Below is a small trained network, with its code and all its weights. Each question gives an input and a class and asks what happens when units are switched off, that is, made to give their printed mean instead of their output.

import numpy as np


def w(rows, s, z=0):
    codes = np.array(rows[::2]) - 128.0
    scale = np.full(codes.shape[1], s)
    scale[-1] = z or s
    return codes * scale


def f(y):
    return np.maximum(y, 0)


def log_softmax(a):
    a = a - a.max(-1, keepdims=True)
    return a - np.log(np.exp(a).sum(-1, keepdims=True))


def net(x, mask):
    res = np.array(x, float).reshape(1, 3) / 4 @ E
    y = f(res @ A[0][:, :-1].T + A[0][:, -1])
    res = res + np.where(mask, y, B[0][:, -1]) @ B[0][:, :-1]
    return log_softmax(res[-1] @ U[:, :-1].T + U[:, -1])


A, B = {}, {}
E = w([
[129,153,185,145,158,24,80,156,186],'x0',
[40,45,116,182,151,121,128,193,84],'x1',
[135,169,111,31,249,86,170,142,119],'x2',
],0.012)
A[0] = w([
[179,185,193,95,213,72,130,134,172,106],'n0',
[96,39,217,142,118,59,33,167,196,249],'n1',
[126,142,94,80,205,131,172,175,82,20],'n2',
[123,102,100,29,221,120,211,169,85,134],'n3',
[139,199,161,101,234,75,80,125,174,100],'n4',
[184,76,203,147,30,149,75,138,193,255],'n5',
[197,181,165,108,89,207,99,77,134,252],'n6',
[198,151,105,65,171,165,162,147,201,54],'n7',
[78,145,172,191,125,20,69,175,215,15],'n8',
[73,2,102,171,80,225,74,138,84,159],'n9',
[154,202,149,44,182,113,112,153,209,102],'n10',
[175,161,88,61,64,190,182,14,178,154],'n11',
[24,95,91,147,184,92,92,232,91,193],'n12',
],0.0073,0.0068)
B[0] = w([
[135,122,108,89,31,141,187,148,73,214],'n0',
[119,164,13,109,131,63,123,189,152,243],'n1',
[183,180,147,175,230,164,113,2,180,176],'n2',
[109,223,110,152,151,69,30,79,204,238],'n3',
[125,102,71,100,72,190,169,211,63,212],'n4',
[178,115,178,197,198,120,98,62,123,249],'n5',
[85,182,7,73,100,89,61,150,169,245],'n6',
[63,122,139,99,139,121,163,167,149,176],'n7',
[244,140,181,179,145,165,27,30,197,187],'n8',
[116,31,185,66,59,142,202,151,92,251],'n9',
[103,127,144,107,83,124,169,188,66,210],'n10',
[188,185,237,168,173,118,49,56,162,240],'n11',
[210,138,157,165,181,197,97,66,141,238],'n12',
],0.0082,0.012)
U = w([
[154,140,218,162,185,177,75,22,152,253],'0',
[100,195,76,138,161,76,44,103,180,70],'1',
[65,89,100,96,70,154,254,227,37,112],'2',
],0.0082,0.0022)

Each question gives the input, the list of numbers given to net, and the class t.
The units are the neurons (one row each of A and B). Each row of codes is followed by its name. A weight is (code - 128) times the scale printed after its matrix; where a second scale follows, it is the last column's (A, B and U).
mask holds one flag per neuron, in row order. A switched-off neuron (its flag False) gives its mean, the last column of its row in B, instead of its output. The means were averaged over made-up inputs and are rounded, as every weight is.
A unit's drop is (log p(t) with every unit on - log p(t) with that unit switched off) / (log p(t) with every unit on - log p(t) with every unit switched off).
The circuit of an input: a set's keep is (log p(t) with only the set's units on - log p(t) with every unit switched off) / (log p(t) with every unit on - log p(t) with every unit switched off). Starting from the 12 units with the biggest drops (on a tie, the unit counted first), units are removed one at a time, each time the one whose removal leaves the highest keep (on an exact tie, the one counted first), for as long as the keep stays at least 0.8.
circuit, biggest first: the units of the circuit, biggest drop first
top k neurons: the k neurons with the biggest drops, biggest first
drop of u: that unit's drop, to one decimal
input [-2,-6,4], class 1: circuit, biggest first : [n6]
input [0,5,6], class 0: top 4 neurons : [n12, n6, n2, n1]
input [2,-6,-4], class 1: top 4 neurons : [n6, n12, n9, n8]
input [3,-6,8], class 2: top 3 neurons : [n4, n0, n10]
input [-5,6,0], class 2: top 3 neurons : [n9, n11, n5]
input [-3,-3,2], class 1: top 3 neurons : [n12, n5, n6]
input [3,-8,8], class 2: top 3 neurons : [n4, n0, n10]
input [6,-5,-8], class 1: top 3 neurons : [n1, n6, n12]
input [-7,-4,7], class 1: top 4 neurons : [n3, n6, n12, n5]
input [7,8,-2], class 0: top 2 neurons : [n12, n8]
input [8,5,-2], class 0: top 4 neurons : [n8, n12, n6, n3]
input [-3,-4,1], class 1: top 3 neurons : [n6, n12, n9]
input [-2,2,0], class 2: top 2 neurons : [n11, n8]
input [-4,6,5], class 0: circuit, biggest first : [n12]
input [-3,4,-2], class 2: top 2 neurons : [n11, n9]
input [4,-8,-1], class 1: top 2 neurons : [n6, n9]
input [-5,-4,3], class 1: top 3 neurons : [n6, n12, n5]
input [-5,-7,6], class 1: drop of n6 : 0.5
input [2,-6,7], class 2: drop of n10 : 0.2
input [-5,8,-3], class 2: drop of n7 : 0.0
input [-4,7,-2], class 2: circuit, biggest first : [n9]
input [-6,-7,1], class 1: drop of n5 : 0.2
